Below are the code and all the weights of a small trained network. Each question names an input and a target symbol and asks about switching units off, where a switched-off unit gives its printed mean instead of its output.

import numpy as np


def w(rows, s, z=0):
    codes = np.array(rows[::2]) - 128.0
    scale = np.full(codes.shape[1], s)
    scale[-1] = z or s
    return codes * scale


def f(y):
    return np.maximum(y, 0)


def softmax(a):
    e = np.exp(a - a.max(-1, keepdims=True))
    return e / e.sum(-1, keepdims=True)


def log_softmax(a):
    a = a - a.max(-1, keepdims=True)
    return a - np.log(np.exp(a).sum(-1, keepdims=True))


def net(x, mask):
    ids = ['ζθλμπστφω'.index(c) for c in x.split()]
    T = len(ids)
    res = E[ids] + P[:T]
    u = 0
    for l in range(3):
        r = res
        for j in range(2):
            rows = slice(2 * j, 2 * j + 2)
            q, k, v = (r @ M[l][rows].T for M in (Q, K, V))
            z = softmax(np.where(np.tri(T) > 0, q @ k.T / 2**0.5, -1e9)) @ v
            o = O[l][rows]
            res = res + np.where(mask[u + j], z, o[:, -1]) @ o[:, :-1]
        u += 2
        y = f(res @ A[l][:, :-1].T + A[l][:, -1])
        res = res + np.where(mask[u : u + 4], y, B[l][:, -1]) @ B[l][:, :-1]
        u += 4
    return log_softmax(res[-1] @ U[:, :-1].T + U[:, -1])


Q, K, V, O, A, B = {}, {}, {}, {}, {}, {}
E = w([
[60,14,192],'ζ',
[103,72,121],'θ',
[56,131,246],'λ',
[91,35,226],'μ',
[130,103,177],'π',
[177,197,156],'σ',
[80,181,206],'τ',
[182,208,143],'φ',
[131,126,180],'ω',
],0.011)
P = w([
[66,140,83],'0',
[137,131,217],'1',
[136,175,72],'2',
[40,162,179],'3',
[179,47,193],'4',
[141,135,56],'5',
[40,173,181],'6',
[202,70,218],'7',
[138,145,49],'8',
[52,135,162],'9',
[251,38,163],'10',
[125,182,44],'11',
[92,149,133],'12',
],0.012)
Q[0] = w([
[68,2,220],'L0H0',
[4,150,84],'L0H0',
[64,212,62],'L0H1',
[128,254,91],'L0H1',
],0.0075)
K[0] = w([
[58,2,142],'L0H0',
[87,130,85],'L0H0',
[205,65,93],'L0H1',
[97,79,158],'L0H1',
],0.0085)
V[0] = w([
[150,123,28],'L0H0',
[88,245,155],'L0H0',
[95,2,185],'L0H1',
[27,149,80],'L0H1',
],0.0061)
O[0] = w([
[218,110,177,2],'L0H0',
[138,64,122,190],'L0H0',
[146,2,64,177],'L0H1',
[197,150,57,166],'L0H1',
],0.0068,0.0041)
A[0] = w([
[91,2,11,248],'L0N0',
[246,200,63,209],'L0N1',
[121,235,216,213],'L0N2',
[57,196,19,250],'L0N3',
],0.0065,0.0016)
B[0] = w([
[187,218,187,232],'L0N0',
[168,67,254,160],'L0N1',
[153,46,89,252],'L0N2',
[154,203,109,242],'L0N3',
],0.0085,0.0037)
Q[1] = w([
[131,140,17],'L1H0',
[130,254,161],'L1H0',
[197,177,23],'L1H1',
[77,108,126],'L1H1',
],0.0067)
K[1] = w([
[100,127,114],'L1H0',
[251,1,215],'L1H0',
[95,43,184],'L1H1',
[136,175,91],'L1H1',
],0.0081)
V[1] = w([
[18,193,4],'L1H0',
[108,143,55],'L1H0',
[206,114,52],'L1H1',
[79,2,37],'L1H1',
],0.0081)
O[1] = w([
[38,142,115,43],'L1H0',
[25,160,69,65],'L1H0',
[211,180,159,54],'L1H1',
[254,59,80,3],'L1H1',
],0.0091,0.004)
A[1] = w([
[110,84,180,3],'L1N0',
[235,175,130,60],'L1N1',
[96,199,13,130],'L1N2',
[165,255,107,67],'L1N3',
],0.01,0.0021)
B[1] = w([
[215,177,44,243],'L1N0',
[72,158,76,254],'L1N1',
[97,255,33,196],'L1N2',
[179,37,80,236],'L1N3',
],0.0085,0.0031)
Q[2] = w([
[83,178,155],'L2H0',
[113,213,115],'L2H0',
[118,50,190],'L2H1',
[168,7,160],'L2H1',
],0.012)
K[2] = w([
[179,136,104],'L2H0',
[216,65,142],'L2H0',
[76,254,99],'L2H1',
[88,216,82],'L2H1',
],0.0098)
V[2] = w([
[87,119,254],'L2H0',
[166,125,67],'L2H0',
[98,183,247],'L2H1',
[69,190,150],'L2H1',
],0.0094)
O[2] = w([
[158,164,80,96],'L2H0',
[36,84,246,123],'L2H0',
[96,152,2,153],'L2H1',
[109,77,84,254],'L2H1',
],0.013,0.0086)
A[2] = w([
[110,50,176,3],'L2N0',
[59,117,250,98],'L2N1',
[255,60,126,208],'L2N2',
[196,160,239,159],'L2N3',
],0.009,0.0046)
B[2] = w([
[254,129,111,201],'L2N0',
[214,161,159,254],'L2N1',
[52,145,186,241],'L2N2',
[198,193,122,154],'L2N3',
],0.0096,0.0062)
U = w([
[130,141,156,80],'ζ',
[183,141,85,91],'θ',
[145,48,48,26],'λ',
[167,31,149,154],'μ',
[130,134,152,87],'π',
[86,81,181,172],'σ',
[140,165,66,104],'τ',
[133,211,254,153],'φ',
[40,120,187,255],'ω',
],0.0082,0.0049)

Each question gives the input, a string of symbols that net reads in full, and the target symbol t.
The units are the heads (2 rows each of Q, K, V and O) and the neurons (one row each of A and B). Each row of codes is followed by its name. A weight is (code - 128) times the scale printed after its matrix; where a second scale follows, it is the last column's (O, A, B and U).
mask holds one flag per unit, layer by layer, with each layer's heads first. A switched-off unit (its flag False) gives its mean, the last column of its rows in O or B, instead of its output. The means were averaged over made-up inputs and are rounded, as every weight is.
A unit's drop is (log p(t) with every unit on - log p(t) with that unit switched off) / (log p(t) with every unit on - log p(t) with every unit switched off).
The circuit of an input: a set's keep is (log p(t) with only the set's units on - log p(t) with every unit switched off) / (log p(t) with every unit on - log p(t) with every unit switched off). Starting from the 12 units with the biggest drops (on a tie, the unit counted first), units are removed one at a time, each time the one whose removal leaves the highest keep (on an exact tie, the one counted first), for as long as the keep stays at least 0.8.
units of the circuit, in order: the units of the circuit, biggest drop first
top k neurons: the k neurons with the biggest drops, biggest first
top k neurons in layer l: the k neurons of layer l with the biggest drops, biggest first
input λ μ τ τ θ, target λ: top 2 neurons	L1N2; L0N2
input τ λ ω σ λ, target μ: top 3 neurons	L1N2; L0N0; L2N0
input θ τ τ λ π τ μ ω, target φ: top 4 neurons	L1N3; L1N2; L2N2; L2N3
input θ τ φ, target φ: units of the circuit, in order	L0N1; L2N2; L1H0
input φ ω σ λ ω, target τ: units of the circuit, in order	L1H1; L2H0; L0H1
input λ τ θ τ τ θ τ ζ, target λ: top 3 neurons	L1N2; L0N0; L1N1
input τ λ τ τ τ, target μ: top 3 neurons	L1N2; L0N0; L0N2
input θ λ θ τ τ ω θ ω, target φ: units of the circuit, in order	L1N2; L2H1; L2N3
input λ φ τ τ λ ζ τ θ, target λ: top 4 neurons	L0N0; L1N2; L0N3; L0N2
input τ μ τ λ λ σ τ ω, target μ: top 4 neurons	L1N2; L2N0; L0N0; L0N3
input τ τ λ φ, target τ: units of the circuit, in order	L2H1
input λ λ μ λ τ τ τ μ, target λ: top 4 neurons	L0N0; L0N2; L1N2; L0N3
input τ τ λ τ τ φ τ σ, target μ: units of the circuit, in order	L1H0; L1N2; L2H1; L0N1
input τ θ λ θ, target τ: top neuron in layer 2	L2N2
input λ λ θ φ λ λ π τ τ λ τ, target λ: top 3 neurons	L0N0; L1N2; L0N2
input ω τ π τ τ θ θ φ θ λ φ θ σ, target φ: top 4 neurons	L1N1; L0N3; L0N1; L1N3
input θ λ τ λ φ, target φ: top 2 neurons	L1N3; L1N2
input φ σ λ τ φ, target τ: units of the circuit, in order	L2H1; L0H1; L1H1
input τ μ φ σ φ, target μ: top 3 neurons in layer 0	L0N0; L0N3; L0N1
input λ ζ τ μ π, target λ: top 3 neurons in layer 1	L1N2; L1N3; L1N0
input θ τ ω θ τ θ τ τ, target φ: top 3 neurons in layer 2	L2N3; L2N2; L2N1
